Below is a small trained network, with its code and all its weights. Each question gives an input and a class and asks what happens when units are switched off, that is, made to give their printed mean instead of their output.

import numpy as np


def w(rows, s, z=0):
    codes = np.array(rows[::2]) - 128.0
    scale = np.full(codes.shape[1], s)
    scale[-1] = z or s
    return codes * scale


def norm(h):
    return h / np.sqrt((h * h).mean(-1, keepdims=True) + 1e-5)


def f(y):
    return y / 2 * (1 + np.tanh(0.7978845608 * (y + 0.044715 * y**3)))


def log_softmax(a):
    a = a - a.max(-1, keepdims=True)
    return a - np.log(np.exp(a).sum(-1, keepdims=True))


def net(x, mask):
    res = np.array(x, float).reshape(1, 7) / 4 @ E
    u = 0
    for l in range(4):
        y = f(norm(res) @ A[l][:, :-1].T + A[l][:, -1])
        res = res + np.where(mask[u : u + 9], y, B[l][:, -1]) @ B[l][:, :-1]
        u += 9
    return log_softmax(norm(res)[-1] @ U[:, :-1].T + U[:, -1])


A, B = {}, {}
E = w([
[131,123,129,122,135,134,127,123,130,125],'x0',
[129,130,127,128,128,127,128,130,131,127],'x1',
[80,14,179,134,51,17,168,59,202,24],'x2',
[60,200,164,39,104,129,82,127,5,12],'x3',
[242,91,136,174,81,194,240,48,2,115],'x4',
[126,125,127,128,125,126,131,134,126,131],'x5',
[129,127,127,129,129,126,126,125,126,129],'x6',
],0.00076)
A[0] = w([
[146,218,20,119,180,218,82,175,57,246,28],'L0N1',
[140,98,146,82,94,109,105,84,138,146,135],'L0N2',
[154,94,67,247,175,161,186,142,247,206,41],'L0N3',
[106,130,121,148,153,108,133,117,110,134,134],'L0N4',
[127,131,131,143,117,133,124,134,129,122,147],'L0N5',
[124,109,113,81,84,131,96,84,121,178,123],'L0N6',
[111,104,93,185,149,137,172,135,154,174,1],'L0N7',
[185,125,151,181,134,125,186,138,83,119,35],'L0N8',
[69,139,179,75,186,70,55,209,201,155,91],'L0N9',
],0.0015,0.00066)
B[0] = w([
[138,143,168,170,158,61,171,171,171,29,255],'L0N1',
[111,127,125,142,154,145,167,175,152,113,136],'L0N2',
[162,139,168,5,66,78,65,121,99,149,212],'L0N3',
[119,134,128,120,102,136,148,144,135,136,131],'L0N4',
[116,109,121,108,148,126,147,130,119,139,136],'L0N5',
[133,145,143,163,169,125,144,149,145,110,126],'L0N6',
[152,144,160,101,132,97,90,101,92,122,95],'L0N7',
[73,127,109,124,113,164,134,107,110,152,123],'L0N8',
[56,125,40,155,84,209,104,65,124,141,215],'L0N9',
],0.0015,0.00077)
A[1] = w([
[127,109,144,146,66,71,124,90,141,102,73],'L1N1',
[78,173,131,97,129,154,98,125,47,31,35],'L1N2',
[134,86,112,174,143,144,137,139,154,178,17],'L1N3',
[174,191,97,131,161,180,84,167,88,179,27],'L1N4',
[76,147,121,98,153,93,75,195,179,130,30],'L1N5',
[61,183,171,91,140,159,123,109,67,61,31],'L1N6',
[207,101,180,176,119,172,215,86,45,113,11],'L1N7',
[177,79,94,249,163,138,155,116,221,220,65],'L1N8',
[161,185,91,128,186,196,100,163,87,179,2],'L1N9',
],0.0019,0.00057)
B[1] = w([
[132,145,149,136,199,144,132,170,145,112,146],'L1N1',
[207,107,159,44,70,50,101,158,102,203,217],'L1N2',
[137,154,139,75,114,130,117,113,120,106,101],'L1N3',
[106,138,177,132,157,102,191,142,173,76,167],'L1N4',
[133,134,62,150,131,188,125,60,107,162,176],'L1N5',
[173,117,154,80,76,79,87,150,147,206,192],'L1N6',
[49,140,69,149,141,150,65,101,138,156,255],'L1N7',
[159,171,186,8,57,48,62,163,36,155,190],'L1N8',
[145,105,196,158,147,81,183,164,169,71,164],'L1N9',
],0.0016,0.00091)
A[2] = w([
[190,111,169,206,100,153,220,94,52,117,109],'L2N1',
[35,156,78,118,181,102,59,197,225,134,196],'L2N2',
[50,121,109,147,132,103,88,142,178,134,151],'L2N3',
[161,189,103,127,186,249,112,202,95,184,43],'L2N4',
[204,97,138,165,123,192,215,67,32,125,67],'L2N5',
[177,108,126,178,119,123,178,125,162,205,43],'L2N6',
[68,20,144,140,55,66,155,37,189,38,134],'L2N7',
[122,166,101,119,193,187,105,158,133,134,253],'L2N8',
[174,101,99,195,123,121,172,81,128,171,150],'L2N9',
],0.0017,0.00039)
B[2] = w([
[64,136,62,140,147,167,66,106,210,134,201],'L2N1',
[127,98,91,170,85,205,147,26,104,107,254],'L2N2',
[184,139,92,163,135,176,125,103,68,115,169],'L2N3',
[109,46,161,182,122,69,195,129,175,65,177],'L2N4',
[39,110,42,136,84,167,71,75,207,144,211],'L2N5',
[83,190,159,89,125,117,89,143,103,81,123],'L2N6',
[180,233,170,197,238,148,206,228,115,116,245],'L2N7',
[108,8,142,167,100,107,173,87,111,101,165],'L2N8',
[82,189,122,82,129,139,92,177,139,84,144],'L2N9',
],0.0016,0.001)
A[3] = w([
[153,150,170,178,197,105,204,191,172,71,71],'L3N1',
[188,77,144,59,84,79,123,132,167,222,53],'L3N2',
[47,117,52,149,141,182,74,70,186,117,218],'L3N3',
[145,165,176,197,199,105,219,206,148,81,116],'L3N4',
[152,120,163,3,81,78,103,125,116,149,52],'L3N5',
[167,184,132,162,217,172,167,215,96,150,79],'L3N6',
[88,152,158,30,78,95,99,141,28,75,43],'L3N7',
[192,87,153,72,98,86,111,126,168,199,5],'L3N8',
[42,165,108,134,180,97,45,142,181,128,140],'L3N9',
],0.0018,0.0003)
B[3] = w([
[128,81,197,166,207,106,172,154,92,48,168],'L3N1',
[134,221,164,64,119,91,82,198,41,79,143],'L3N2',
[71,119,76,172,61,226,161,60,42,161,247],'L3N3',
[102,39,214,167,247,79,178,152,143,55,184],'L3N4',
[203,104,140,87,135,101,99,200,92,183,148],'L3N5',
[84,99,183,167,152,69,165,88,207,44,147],'L3N6',
[236,158,144,107,156,85,106,176,218,231,173],'L3N7',
[146,181,164,75,123,95,86,180,25,101,130],'L3N8',
[140,116,101,174,92,190,226,60,70,128,157],'L3N9',
],0.0016,0.0014)
U = w([
[57,121,14,169,63,241,123,23,120,162,253],'0',
[120,79,212,189,236,82,206,162,164,32,118],'1',
[217,180,155,3,91,56,45,199,97,199,7],'2',
],0.0051,0.00066)

Each question gives the input, the list of numbers given to net, and the class t.
The units are the neurons (one row each of A and B). Each row of codes is followed by its name. A weight is (code - 128) times the scale printed after its matrix; where a second scale follows, it is the last column's (A, B and U).
mask holds one flag per neuron, layer by layer. A switched-off neuron (its flag False) gives its mean, the last column of its row in B, instead of its output. The means were averaged over made-up inputs and are rounded, as every weight is.
A unit's drop is (log p(t) with every unit on - log p(t) with that unit switched off) / (log p(t) with every unit on - log p(t) with every unit switched off).
The circuit of an input: a set's keep is (log p(t) with only the set's units on - log p(t) with every unit switched off) / (log p(t) with every unit on - log p(t) with every unit switched off). Starting from the 12 units with the biggest drops (on a tie, the unit counted first), units are removed one at a time, each time the one whose removal leaves the highest keep (on an exact tie, the one counted first), for as long as the keep stays at least 0.8.
units of the circuit, in order: the units of the circuit, biggest drop first
unit that matters most: the unit with the biggest drop
top k neurons in layer l: the k neurons of layer l with the biggest drops, biggest first
drop of u: that unit's drop, to one decimal
input [0,-3,-8,-1,-8,0,4], class 0: units of the circuit, in order => (L2N2 L3N9)
input [-7,-5,-1,5,4,4,-2], class 2: top 2 neurons in layer 1 => (L1N2 L1N6)
input [4,1,1,-5,-4,4,-3], class 2: units of the circuit, in order => (L1N8)
input [-7,-2,-2,6,5,-6,6], class 2: units of the circuit, in order => (L1N2 L3N7)
input [6,-4,-7,-2,-8,6,6], class 0: top 2 neurons in layer 1 => (L1N5 L1N1)
input [6,6,3,5,-4,3,7], class 2: top 2 neurons in layer 2 => (L2N1 L2N5)
input [-2,-8,7,4,-8,-1,-7], class 0: top 2 neurons in layer 2 => (L2N2 L2N4)
input [-5,-2,-6,-1,-5,-2,-5], class 1: top 2 neurons in layer 1 => (L1N7 L1N9)
input [8,0,3,-8,-8,7,1], class 0: top 2 neurons in layer 2 => (L2N2 L2N3)
input [-4,-5,7,1,-7,2,3], class 0: top 3 neurons in layer 1 => (L1N9 L1N4 L1N5)
input [5,-1,5,5,-5,5,3], class 0: top 2 neurons in layer 0 => (L0N9 L0N1)
input [-5,0,-5,3,-4,-4,2], class 1: top 2 neurons in layer 1 => (L1N7 L1N9)
input [-3,-2,6,-8,-6,6,8], class 2: top 2 neurons in layer 1 => (L1N8 L1N7)
input [8,6,3,-5,4,7,-6], class 2: top 2 neurons in layer 0 => (L0N3 L0N9)
input [-8,1,5,6,-7,-1,8], class 0: unit that matters most => L1N8
input [-7,7,-3,3,-4,-4,4], class 0: top 2 neurons in layer 2 => (L2N2 L2N7)
input [-3,8,6,-8,-1,-5,-6], class 2: top 2 neurons in layer 0 => (L0N1 L0N3)
input [1,-8,-2,0,-1,-1,6], class 1: drop of L2N3 => 0.0
input [-2,-8,-7,4,-5,-6,4], class 1: drop of L2N5 => 0.3
input [0,3,3,-5,-7,5,7], class 0: unit that matters most => L1N2
input [-6,-4,3,-5,3,2,3], class 2: drop of L1N8 => 1.7
